Here is a tiny trained network, its code and every weight. The questions are about switching its units off for an input and a target symbol, where a switched-off unit gives its printed mean instead of its output.

import numpy as np


def w(rows, s, z=0):
    codes = np.array(rows[::2]) - 128.0
    scale = np.full(codes.shape[1], s)
    scale[-1] = z or s
    return codes * scale


def f(y):
    return np.maximum(y, 0)


def softmax(a):
    e = np.exp(a - a.max(-1, keepdims=True))
    return e / e.sum(-1, keepdims=True)


def log_softmax(a):
    a = a - a.max(-1, keepdims=True)
    return a - np.log(np.exp(a).sum(-1, keepdims=True))


def net(x, mask):
    ids = ['αγδεζλμπτω'.index(c) for c in x.split()]
    T = len(ids)
    res = E[ids] + P[:T]
    u = 0
    for l in range(2):
        r = res
        for j in range(3):
            rows = slice(3 * j, 3 * j + 3)
            q, k, v = (r @ M[l][rows].T for M in (Q, K, V))
            z = softmax(np.where(np.tri(T) > 0, q @ k.T / 3**0.5, -1e9)) @ v
            o = O[l][rows]
            res = res + np.where(mask[u + j], z, o[:, -1]) @ o[:, :-1]
        u += 3
        y = f(res @ A[l][:, :-1].T + A[l][:, -1])
        res = res + np.where(mask[u : u + 12], y, B[l][:, -1]) @ B[l][:, :-1]
        u += 12
    return log_softmax(res[-1] @ U[:, :-1].T + U[:, -1])


Q, K, V, O, A, B = {}, {}, {}, {}, {}, {}
E = w([
[51,154,125,127,114,137,122],'α',
[87,173,120,146,90,123,121],'γ',
[134,175,127,187,75,105,96],'δ',
[202,87,182,181,137,191,225],'ε',
[63,166,179,145,146,153,93],'ζ',
[73,84,136,132,116,138,55],'λ',
[108,126,165,139,122,74,97],'μ',
[136,103,133,102,198,58,89],'π',
[179,100,120,102,98,96,115],'τ',
[195,148,102,111,254,100,119],'ω',
],0.02)
P = w([
[96,166,69,165,56,123,76],'0',
[119,205,127,115,106,136,85],'1',
[128,193,157,117,109,126,94],'2',
[131,158,167,140,112,104,113],'3',
[135,130,182,156,119,92,127],'4',
[139,105,196,173,124,81,138],'5',
[147,78,210,186,136,68,152],'6',
[139,57,229,199,131,70,162],'7',
[140,36,249,211,141,64,174],'8',
],0.011)
Q[0] = w([
[109,51,82,5,151,242,179],'0.h1',
[148,113,125,129,149,103,40],'0.h1',
[92,215,207,154,99,107,75],'0.h1',
[104,182,197,163,119,75,109],'0.h2',
[117,122,112,187,127,176,147],'0.h2',
[139,167,219,135,129,56,91],'0.h2',
[90,147,127,122,96,165,171],'0.h3',
[96,95,103,87,172,113,133],'0.h3',
[109,171,122,126,147,73,86],'0.h3',
],0.016)
K[0] = w([
[96,204,5,109,93,73,88],'0.h1',
[139,83,82,103,175,103,218],'0.h1',
[170,51,229,147,126,99,96],'0.h1',
[167,81,207,131,131,110,234],'0.h2',
[78,114,147,153,112,44,72],'0.h2',
[174,77,167,155,152,141,236],'0.h2',
[79,155,69,130,92,138,115],'0.h3',
[118,120,116,91,177,177,128],'0.h3',
[139,139,150,150,191,34,116],'0.h3',
],0.013)
V[0] = w([
[90,2,147,82,160,108,157],'0.h1',
[118,198,133,115,126,80,216],'0.h1',
[35,110,71,94,168,171,129],'0.h1',
[132,112,130,162,98,194,209],'0.h2',
[208,77,138,68,140,88,86],'0.h2',
[64,155,172,171,220,136,103],'0.h2',
[85,126,102,85,139,135,103],'0.h3',
[154,141,78,93,70,111,203],'0.h3',
[115,64,105,79,129,70,116],'0.h3',
],0.009)
O[0] = w([
[168,137,185,168,115,126,57,76],'0.h1',
[77,202,121,127,141,192,133,115],'0.h1',
[170,105,64,165,125,153,61,1],'0.h1',
[124,115,146,165,155,211,178,99],'0.h2',
[187,179,111,2,62,101,153,142],'0.h2',
[83,166,110,157,232,54,97,131],'0.h2',
[157,132,139,136,69,143,86,82],'0.h3',
[116,104,56,174,153,140,68,77],'0.h3',
[135,235,170,190,107,178,136,95],'0.h3',
],0.0091,0.008)
A[0] = w([
[138,177,118,200,141,85,1,63],'0.n1',
[84,116,158,217,107,80,135,112],'0.n2',
[183,132,100,192,130,65,179,156],'0.n3',
[125,162,111,175,172,109,142,86],'0.n4',
[111,137,154,225,96,216,123,104],'0.n5',
[61,98,163,99,110,192,48,134],'0.n6',
[59,105,131,83,143,97,158,148],'0.n7',
[118,156,153,177,50,118,129,100],'0.n8',
[104,190,180,125,118,152,103,75],'0.n9',
[137,196,113,110,158,160,170,113],'0.n10',
[70,112,18,171,89,182,73,1],'0.n11',
[144,96,114,137,105,58,195,167],'0.n12',
],0.0085,0.0047)
B[0] = w([
[193,155,130,143,215,205,94,192],'0.n1',
[85,66,78,121,126,186,83,251],'0.n2',
[72,86,173,25,158,146,117,196],'0.n3',
[121,80,113,101,125,75,137,152],'0.n4',
[226,200,160,122,201,162,208,163],'0.n5',
[198,91,70,141,166,10,179,150],'0.n6',
[146,179,169,177,77,164,60,230],'0.n7',
[66,70,106,66,164,71,67,201],'0.n8',
[186,90,128,90,53,169,69,169],'0.n9',
[82,3,102,151,198,54,77,143],'0.n10',
[249,217,67,184,68,174,210,149],'0.n11',
[78,124,158,117,161,211,110,255],'0.n12',
],0.0057,0.0096)
Q[1] = w([
[61,131,131,111,116,30,11],'1.h1',
[116,62,99,214,159,176,154],'1.h1',
[187,254,131,114,166,119,133],'1.h1',
[63,83,120,222,164,161,113],'1.h2',
[110,108,173,80,113,121,94],'1.h2',
[159,99,77,93,39,157,183],'1.h2',
[137,168,170,132,139,119,223],'1.h3',
[101,103,143,163,152,136,141],'1.h3',
[91,100,158,126,121,68,95],'1.h3',
],0.013)
K[1] = w([
[147,127,249,130,177,121,179],'1.h1',
[90,153,116,159,102,131,63],'1.h1',
[145,149,85,71,155,102,141],'1.h1',
[93,156,162,155,111,120,116],'1.h2',
[143,131,169,90,119,130,162],'1.h2',
[136,132,72,123,85,132,125],'1.h2',
[114,140,73,118,145,141,150],'1.h3',
[111,100,107,149,124,129,105],'1.h3',
[107,121,163,130,116,77,127],'1.h3',
],0.017)
V[1] = w([
[249,148,130,111,237,89,62],'1.h1',
[198,102,163,148,56,140,148],'1.h1',
[56,72,143,141,217,186,152],'1.h1',
[158,73,122,69,143,79,142],'1.h2',
[24,79,236,132,106,123,16],'1.h2',
[117,201,138,173,86,132,41],'1.h2',
[60,192,137,116,116,117,70],'1.h3',
[255,135,40,148,129,85,127],'1.h3',
[61,136,106,173,110,54,120],'1.h3',
],0.0084)
O[1] = w([
[148,86,68,80,55,254,145,135],'1.h1',
[120,174,184,57,157,156,51,97],'1.h1',
[110,53,156,169,108,92,131,114],'1.h1',
[86,109,83,155,70,113,106,152],'1.h2',
[124,135,57,124,168,122,108,252],'1.h2',
[139,118,190,191,210,129,95,139],'1.h2',
[132,174,95,170,102,119,125,192],'1.h3',
[39,74,151,150,103,111,86,54],'1.h3',
[91,210,82,132,79,161,104,154],'1.h3',
],0.0086,0.014)
A[1] = w([
[78,81,110,216,155,150,248,175],'1.n1',
[128,155,45,184,37,94,54,145],'1.n2',
[117,140,178,215,99,10,177,97],'1.n3',
[134,227,94,152,110,123,120,52],'1.n4',
[180,222,107,105,141,149,221,173],'1.n5',
[120,160,144,55,63,83,111,31],'1.n6',
[111,100,177,57,13,156,144,3],'1.n7',
[146,125,158,183,162,3,160,65],'1.n8',
[45,153,176,97,189,179,118,129],'1.n9',
[96,111,119,196,224,112,111,13],'1.n10',
[30,58,184,165,72,162,194,68],'1.n11',
[129,88,80,49,197,66,163,178],'1.n12',
],0.007,0.0053)
B[1] = w([
[148,155,214,203,69,67,103,253],'1.n1',
[147,101,156,96,181,96,184,254],'1.n2',
[47,116,78,108,91,218,149,236],'1.n3',
[157,83,187,70,167,196,127,216],'1.n4',
[72,23,87,172,105,78,85,231],'1.n5',
[116,119,217,169,112,112,153,201],'1.n6',
[82,134,61,178,220,85,139,208],'1.n7',
[67,84,133,130,161,255,143,235],'1.n8',
[176,128,32,121,103,59,144,173],'1.n9',
[119,157,144,6,52,121,150,225],'1.n10',
[218,172,125,59,157,167,45,176],'1.n11',
[139,171,140,174,109,188,118,205],'1.n12',
],0.0071,0.011)
U = w([
[63,68,125,142,122,130,45,65],'α',
[88,180,166,53,34,101,92,203],'γ',
[30,162,136,130,123,189,118,71],'δ',
[123,142,156,101,127,172,154,69],'ε',
[117,210,127,154,58,179,90,110],'ζ',
[123,207,120,52,72,253,106,3],'λ',
[115,168,106,221,89,97,118,209],'μ',
[118,137,84,102,70,143,175,132],'π',
[116,207,84,151,230,129,120,219],'τ',
[121,185,126,155,73,176,98,99],'ω',
],0.0055,0.0042)

Each question gives the input, a string of symbols that net reads in full, and the target symbol t.
The units are the heads (3 rows each of Q, K, V and O) and the neurons (one row each of A and B). Each row of codes is followed by its name. A weight is (code - 128) times the scale printed after its matrix; where a second scale follows, it is the last column's (O, A, B and U).
mask holds one flag per unit, layer by layer, with each layer's heads first. A switched-off unit (its flag False) gives its mean, the last column of its rows in O or B, instead of its output. The means were averaged over made-up inputs and are rounded, as every weight is.
A unit's drop is (log p(t) with every unit on - log p(t) with that unit switched off) / (log p(t) with every unit on - log p(t) with every unit switched off).
The circuit of an input: a set's keep is (log p(t) with only the set's units on - log p(t) with every unit switched off) / (log p(t) with every unit on - log p(t) with every unit switched off). Starting from the 12 units with the biggest drops (on a tie, the unit counted first), units are removed one at a time, each time the one whose removal leaves the highest keep (on an exact tie, the one counted first), for as long as the keep stays at least 0.8.
circuit, biggest first: the units of the circuit, biggest drop first
most important unit: the unit with the biggest drop
top k neurons: the k neurons with the biggest drops, biggest first
k most important neurons of layer l: the k neurons of layer l with the biggest drops, biggest first
heads that matter: for each layer, one digit per head in row order, 1 if its drop is at least 0.15 and else 0, layers parted by /
input δ δ δ δ δ ζ δ, target μ: circuit, biggest first -> [1.h1, 0.h2]
input δ δ δ δ ε γ λ, target δ: top 2 neurons -> [1.n8, 1.n3]
input δ α δ α δ ζ, target μ: circuit, biggest first -> [1.h1, 0.h2, 1.n1]
input ε δ ζ α ζ δ π α λ, target ε: circuit, biggest first -> [0.h2, 1.h3]
input ζ α δ τ λ ζ τ μ, target γ: circuit, biggest first -> [0.h2, 1.h2]
input μ δ μ ε δ α, target μ: heads that matter -> 010 / 000
input δ δ δ δ π γ π δ μ, target λ: heads that matter -> 111 / 100
input ε λ μ μ π, target ε: circuit, biggest first -> [0.h2, 1.h3, 0.h3]
input μ α δ ζ γ λ δ ω, target π: circuit, biggest first -> [1.h1, 0.h2]
input δ δ ζ ε μ γ, target δ: circuit, biggest first -> [0.h1, 1.h1, 1.n3, 0.h2]
input μ μ μ δ δ, target τ: most important neuron of layer 0 -> [0.n2]
input π δ δ, target λ: circuit, biggest first -> [1.h1, 0.h1, 0.n1]
input δ λ δ μ δ μ δ ζ α, target μ: heads that matter -> 110 / 101
input δ τ γ τ δ ω μ γ, target π: heads that matter -> 010 / 101
input μ δ δ π ε λ ω, target μ: heads that matter -> 010 / 000
input γ ω α α, target π: circuit, biggest first -> [1.h1, 0.h2, 0.n10]
input γ δ τ π α τ γ, target γ: heads that matter -> 010 / 100
input δ γ τ ζ α δ γ, target δ: heads that matter -> 010 / 100
input τ ζ μ δ α, target τ: top neuron -> [0.n2]
input μ τ μ δ ω δ γ, target π: most important unit -> 1.h1
input γ δ δ π μ ζ τ, target γ: circuit, biggest first -> [0.h2, 1.h2]
input τ α γ δ ω δ τ, target π: top 2 neurons -> [0.n2, 1.n7]
input τ λ μ τ λ, target γ: heads that matter -> 010 / 100
input μ δ δ α λ, target α: 2 most important neurons of layer 0 -> [0.n1, 0.n6]
input α μ ω ε λ α μ, target α: top 2 neurons -> [0.n11, 0.n1]
input α μ δ δ δ, target δ: top 2 neurons -> [1.n8, 1.n3]
input δ τ μ ω ε, target δ: top 2 neurons -> [1.n8, 1.n3]
input δ δ μ δ ζ δ, target μ: heads that matter -> 010 / 101
